Below is a small trained network, with its code and all its weights. Each question gives an input and a class and asks what happens when units are switched off, that is, made to give their printed mean instead of their output.

import numpy as np


def w(rows, s, z=0):
    codes = np.array(rows[::2]) - 128.0
    scale = np.full(codes.shape[1], s)
    scale[-1] = z or s
    return codes * scale


def norm(h):
    return h / np.sqrt((h * h).mean(-1, keepdims=True) + 1e-5)


def f(y):
    return y / 2 * (1 + np.tanh(0.7978845608 * (y + 0.044715 * y**3)))


def log_softmax(a):
    a = a - a.max(-1, keepdims=True)
    return a - np.log(np.exp(a).sum(-1, keepdims=True))


def net(x, mask):
    res = np.array(x, float).reshape(1, 3) / 4 @ E
    u = 0
    for l in range(3):
        y = f(norm(res) @ A[l][:, :-1].T + A[l][:, -1])
        res = res + np.where(mask[u : u + 4], y, B[l][:, -1]) @ B[l][:, :-1]
        u += 4
    return log_softmax(norm(res)[-1] @ U[:, :-1].T + U[:, -1])


A, B = {}, {}
E = w([
[83,3,193],'x0',
[86,159,255],'x1',
[202,53,185],'x2',
],0.0056)
A[0] = w([
[254,88,87,140],'0.n0',
[61,124,132,15],'0.n1',
[37,122,96,254],'0.n2',
[157,209,249,134],'0.n3',
],0.0069,0.0031)
B[0] = w([
[249,254,229,236],'0.n0',
[174,15,184,98],'0.n1',
[29,86,82,255],'0.n2',
[76,123,135,239],'0.n3',
],0.0065,0.0026)
A[1] = w([
[138,212,246,4],'1.n0',
[202,44,205,135],'1.n1',
[84,160,106,211],'1.n2',
[125,84,45,92],'1.n3',
],0.011,0.0033)
B[1] = w([
[138,1,69,201],'1.n0',
[90,233,81,252],'1.n1',
[142,156,209,209],'1.n2',
[118,81,32,159],'1.n3',
],0.011,0.0043)
A[2] = w([
[255,179,162,169],'2.n0',
[208,229,16,3],'2.n1',
[138,188,83,65],'2.n2',
[189,93,85,41],'2.n3',
],0.0067,0.0023)
B[2] = w([
[95,42,117,197],'2.n0',
[131,104,134,254],'2.n1',
[75,254,138,158],'2.n2',
[93,105,144,123],'2.n3',
],0.0074,0.0035)
U = w([
[129,202,49,233],'0',
[85,45,36,126],'1',
[78,185,203,218],'2',
[43,114,188,3],'3',
[252,141,121,75],'4',
],0.018,0.0047)

Each question gives the input, the list of numbers given to net, and the class t.
The units are the neurons (one row each of A and B). Each row of codes is followed by its name. A weight is (code - 128) times the scale printed after its matrix; where a second scale follows, it is the last column's (A, B and U).
mask holds one flag per neuron, layer by layer. A switched-off neuron (its flag False) gives its mean, the last column of its row in B, instead of its output. The means were averaged over made-up inputs and are rounded, as every weight is.
A unit's drop is (log p(t) with every unit on - log p(t) with that unit switched off) / (log p(t) with every unit on - log p(t) with every unit switched off).
The circuit of an input: a set's keep is (log p(t) with only the set's units on - log p(t) with every unit switched off) / (log p(t) with every unit on - log p(t) with every unit switched off). Starting from all 12 units, units are removed one at a time, each time the one whose removal leaves the highest keep (on an exact tie, the one counted first), for as long as the keep stays at least 0.8.
units of the circuit, in order: the units of the circuit, biggest drop first
most important unit: the unit with the biggest drop
top k neurons: the k neurons with the biggest drops, biggest first
top k neurons in layer l: the k neurons of layer l with the biggest drops, biggest first
drop when u is switched off: that unit's drop, to one decimal
input [5,0,3], class 0: most important unit : 1.n1
input [-2,7,2], class 1: top 2 neurons : (1.n0 0.n2)
input [-7,3,-3], class 2: units of the circuit, in order : (1.n2 1.n1 1.n3)
input [-8,-1,1], class 4: top 2 neurons in layer 0 : (0.n2 0.n0)
input [3,-8,1], class 0: top 2 neurons : (0.n0 1.n0)
input [3,0,7], class 0: top 2 neurons : (1.n1 1.n2)
input [-6,4,-8], class 2: top 2 neurons : (1.n2 1.n1)
input [-7,-6,3], class 4: units of the circuit, in order : (1.n1 0.n0)
input [6,-8,8], class 0: units of the circuit, in order : (1.n1 0.n0)
input [-2,2,1], class 1: top 4 neurons : (0.n2 1.n0 1.n1 2.n2)
input [0,-6,1], class 4: units of the circuit, in order : (0.n0 1.n1)
input [1,-4,-6], class 1: top 4 neurons : (1.n3 0.n0 1.n1 0.n2)
input [-4,3,-3], class 2: units of the circuit, in order : (1.n2 1.n1)
input [1,-8,3], class 0: most important unit : 0.n0
input [1,7,-2], class 3: top 3 neurons : (1.n1 1.n0 2.n2)
input [7,1,8], class 2: top 3 neurons : (1.n1 1.n3 1.n0)
input [-2,1,-2], class 2: top 2 neurons : (1.n2 1.n1)
input [-8,-4,6], class 4: top 3 neurons : (1.n1 0.n0 2.n0)
input [7,-1,3], class 0: top 2 neurons : (1.n1 1.n2)
input [8,-1,4], class 0: most important unit : 1.n1
input [2,-2,-5], class 1: top 2 neurons in layer 1 : (1.n1 1.n3)
input [-7,7,7], class 1: drop when 1.n0 is switched off : 1.0
input [-5,-5,4], class 4: drop when 2.n1 is switched off : 0.0
input [-5,8,4], class 1: drop when 1.n0 is switched off : 0.9
input [-6,-5,4], class 4: drop when 2.n0 is switched off : 0.1
